Below are the code and all the weights of a small trained network. Each question names an input and a target symbol and asks about switching units off, where a switched-off unit gives its printed mean instead of its output.

import numpy as np


def w(rows, s, z=0):
    codes = np.array(rows[::2]) - 128.0
    scale = np.full(codes.shape[1], s)
    scale[-1] = z or s
    return codes * scale


def f(y):
    return y / 2 * (1 + np.tanh(0.7978845608 * (y + 0.044715 * y**3)))


def softmax(a):
    e = np.exp(a - a.max(-1, keepdims=True))
    return e / e.sum(-1, keepdims=True)


def log_softmax(a):
    a = a - a.max(-1, keepdims=True)
    return a - np.log(np.exp(a).sum(-1, keepdims=True))


def net(x, mask):
    ids = ['αβγδεζηθλμξπσφψω'.index(c) for c in x.split()]
    T = len(ids)
    res = E[ids] + P[:T]
    r = res
    for j in range(2):
        rows = slice(3 * j, 3 * j + 3)
        q, k, v = (r @ M[0][rows].T for M in (Q, K, V))
        z = softmax(np.where(np.tri(T) > 0, q @ k.T / 3**0.5, -1e9)) @ v
        o = O[0][rows]
        res = res + np.where(mask[j], z, o[:, -1]) @ o[:, :-1]
    y = f(res @ A[0][:, :-1].T + A[0][:, -1])
    res = res + np.where(mask[2:10], y, B[0][:, -1]) @ B[0][:, :-1]
    return log_softmax(res[-1] @ U[:, :-1].T + U[:, -1])


Q, K, V, O, A, B = {}, {}, {}, {}, {}, {}
E = w([
[172,127,106,68,87,150,135,197,40,163],'α',
[156,106,140,131,179,169,90,149,156,144],'β',
[157,104,60,112,191,146,222,138,166,205],'γ',
[125,180,141,154,118,104,129,105,80,121],'δ',
[134,117,41,162,57,100,138,113,151,112],'ε',
[56,84,146,151,172,70,216,133,155,120],'ζ',
[139,227,111,154,45,93,98,139,206,136],'η',
[129,134,137,150,62,116,101,81,143,178],'θ',
[116,169,140,188,102,158,105,145,117,202],'λ',
[130,159,151,96,144,144,85,106,154,110],'μ',
[87,133,86,180,142,113,98,136,88,145],'ξ',
[146,4,127,116,195,133,122,68,138,160],'π',
[128,110,93,82,121,90,99,79,118,89],'σ',
[155,176,92,141,179,98,150,169,138,73],'φ',
[77,164,71,125,165,171,182,126,161,143],'ψ',
[106,173,155,166,161,70,114,154,150,199],'ω',
],0.021)
P = w([
[2,75,177,74,111,97,144,218,186,124],'0',
[53,131,118,65,84,104,80,156,169,171],'1',
[96,147,115,79,96,120,66,129,142,153],'2',
[134,154,116,92,104,130,53,122,135,152],'3',
[159,157,111,90,114,139,45,112,123,151],'4',
[188,166,108,90,124,148,36,95,115,144],'5',
[206,171,83,96,122,162,42,84,114,135],'6',
[233,171,83,98,132,178,39,75,110,141],'7',
[249,174,72,91,140,188,44,70,112,138],'8',
[242,187,54,75,143,191,52,70,108,138],'9',
],0.0062)
Q[0] = w([
[109,147,143,185,156,160,53,65,193,57],'H1',
[91,112,93,73,82,160,69,49,160,127],'H1',
[128,222,45,53,94,113,34,99,203,160],'H1',
[199,49,194,249,132,131,188,150,101,94],'H2',
[82,103,138,205,163,164,198,113,147,67],'H2',
[123,64,122,148,139,60,230,89,71,191],'H2',
],0.017)
K[0] = w([
[131,46,163,58,68,129,80,186,166,147],'H1',
[228,100,113,112,77,194,105,77,126,116],'H1',
[205,203,28,40,80,221,78,143,50,186],'H1',
[39,35,203,77,57,102,181,236,130,101],'H2',
[61,59,130,183,107,26,108,110,45,158],'H2',
[108,134,100,63,56,142,141,168,7,160],'H2',
],0.015)
V[0] = w([
[99,201,109,43,209,57,130,102,117,77],'H1',
[156,101,132,33,110,63,131,185,125,128],'H1',
[77,129,162,151,168,160,196,171,68,176],'H1',
[171,90,124,144,203,112,7,205,192,66],'H2',
[31,127,100,151,157,181,86,78,214,88],'H2',
[123,180,241,43,112,183,114,80,189,118],'H2',
],0.011)
O[0] = w([
[137,191,96,66,191,63,59,79,104,62,155],'H1',
[229,122,110,24,115,112,112,126,97,136,140],'H1',
[246,208,103,197,173,204,71,98,171,128,147],'H1',
[130,88,161,184,179,124,22,217,155,99,78],'H2',
[95,129,20,119,184,163,158,93,254,140,253],'H2',
[150,162,184,109,106,237,123,122,225,106,79],'H2',
],0.0064,0.0073)
A[0] = w([
[116,118,206,144,136,43,153,98,206,160,93],'N1',
[65,184,148,159,120,129,102,110,152,94,132],'N2',
[102,248,147,169,105,90,131,190,153,124,67],'N3',
[126,91,159,141,114,115,144,128,82,70,98],'N4',
[151,162,159,113,66,155,134,149,115,112,1],'N5',
[166,136,134,130,94,87,80,182,134,155,60],'N6',
[134,164,127,156,104,65,196,130,176,56,190],'N7',
[81,121,221,153,149,128,84,108,134,106,142],'N8',
],0.014,0.0036)
B[0] = w([
[128,138,174,188,235,73,245,108,205,113,162],'N1',
[97,129,175,130,120,116,147,82,55,62,255],'N2',
[73,86,158,64,144,186,66,135,85,239,210],'N3',
[102,130,80,107,177,184,134,214,172,187,140],'N4',
[82,84,164,103,105,122,96,51,230,105,141],'N5',
[26,140,152,149,160,162,203,173,92,87,164],'N6',
[137,114,81,103,76,188,126,253,74,76,213],'N7',
[231,170,47,130,43,133,124,44,159,94,155],'N8',
],0.011,0.0065)
U = w([
[95,102,167,67,122,144,168,140,162,117,11],'α',
[142,99,139,112,189,175,89,176,139,101,60],'β',
[169,124,177,95,101,139,207,85,23,124,253],'γ',
[135,128,170,98,133,129,140,87,169,69,132],'δ',
[74,115,75,176,132,87,83,94,141,134,211],'ε',
[107,103,100,119,84,121,166,170,168,140,72],'ζ',
[117,137,141,135,86,193,117,132,182,186,79],'η',
[109,123,120,32,137,76,116,132,187,115,76],'θ',
[105,145,151,141,65,110,194,107,190,143,145],'λ',
[130,115,124,153,135,174,86,148,226,102,168],'μ',
[84,145,69,120,158,179,178,92,132,95,28],'ξ',
[151,123,142,75,135,156,151,141,154,142,5],'π',
[144,2,135,107,179,167,147,79,138,104,75],'σ',
[138,154,140,135,180,110,187,164,128,55,122],'φ',
[197,173,84,81,138,131,145,139,160,199,234],'ψ',
[108,173,176,97,188,122,137,112,156,147,74],'ω',
],0.0078,0.0039)

Each question gives the input, a string of symbols that net reads in full, and the target symbol t.
The units are the heads (3 rows each of Q, K, V and O) and the neurons (one row each of A and B). Each row of codes is followed by its name. A weight is (code - 128) times the scale printed after its matrix; where a second scale follows, it is the last column's (O, A, B and U).
mask holds one flag per unit, heads first, then neurons. A switched-off unit (its flag False) gives its mean, the last column of its rows in O or B, instead of its output. The means were averaged over made-up inputs and are rounded, as every weight is.
A unit's drop is (log p(t) with every unit on - log p(t) with that unit switched off) / (log p(t) with every unit on - log p(t) with every unit switched off).
The circuit of an input: a set's keep is (log p(t) with only the set's units on - log p(t) with every unit switched off) / (log p(t) with every unit on - log p(t) with every unit switched off). Starting from all 10 units, units are removed one at a time, each time the one whose removal leaves the highest keep (on an exact tie, the one counted first), for as long as the keep stays at least 0.8.
units of the circuit, in order: the units of the circuit, biggest drop first
most important unit: the unit with the biggest drop
top k neurons: the k neurons with the biggest drops, biggest first
which heads matter: for each layer, one digit per head in row order, 1 if its drop is at least 0.15 and else 0, layers parted by /
drop when u is switched off: that unit's drop, to one decimal
input ξ ξ α, target α: most important unit -> H2
input μ ω ω, target ω: which heads matter -> 00
input θ ξ ε ψ α λ, target ψ: units of the circuit, in order -> H1, N2
input ω ξ ξ δ α σ ξ ψ θ, target ψ: units of the circuit, in order -> H1, N2
input θ ζ α, target α: units of the circuit, in order -> N5, H2, N6, N4
input ψ ψ ψ ψ ψ ψ φ, target β: units of the circuit, in order -> N3, N7, H1
input ζ ξ λ ψ β φ γ ξ α ξ, target γ: top 4 neurons -> N6, N4, N5, N1
input ξ μ ψ γ ψ θ ξ α δ φ, target φ: top 2 neurons -> N6, N3
input β ε α σ ψ ξ ξ ξ ξ π, target ψ: which heads matter -> 01
input γ ψ ψ ψ σ, target θ: which heads matter -> 10
input δ η α ψ ζ, target ψ: units of the circuit, in order -> H2, N4, N8
input ξ ψ γ φ ψ γ α λ, target γ: top 3 neurons -> N6, N4, N1
input φ ψ ξ α ζ ξ, target ψ: which heads matter -> 10
input μ γ ξ ψ α, target ψ: most important unit -> H2
input β γ ψ α ψ ω, target ψ: which heads matter -> 11
input ψ ψ ψ π μ ψ ω, target ω: top 3 neurons -> N3, N1, N2
input ξ ω ψ π ψ ψ ψ σ ε, target ζ: units of the circuit, in order -> H1, N7
input ψ π μ, target δ: units of the circuit, in order -> H2, N2, N8, H1
input γ σ ψ δ ε φ θ δ α, target φ: units of the circuit, in order -> H2, N6
input δ η α ω ξ ξ δ β ξ, target β: units of the circuit, in order -> H2
input ψ ψ ε, target ζ: drop when N1 is switched off -> 0.0
input α η α α δ γ, target γ: drop when H2 is switched off -> 1.6
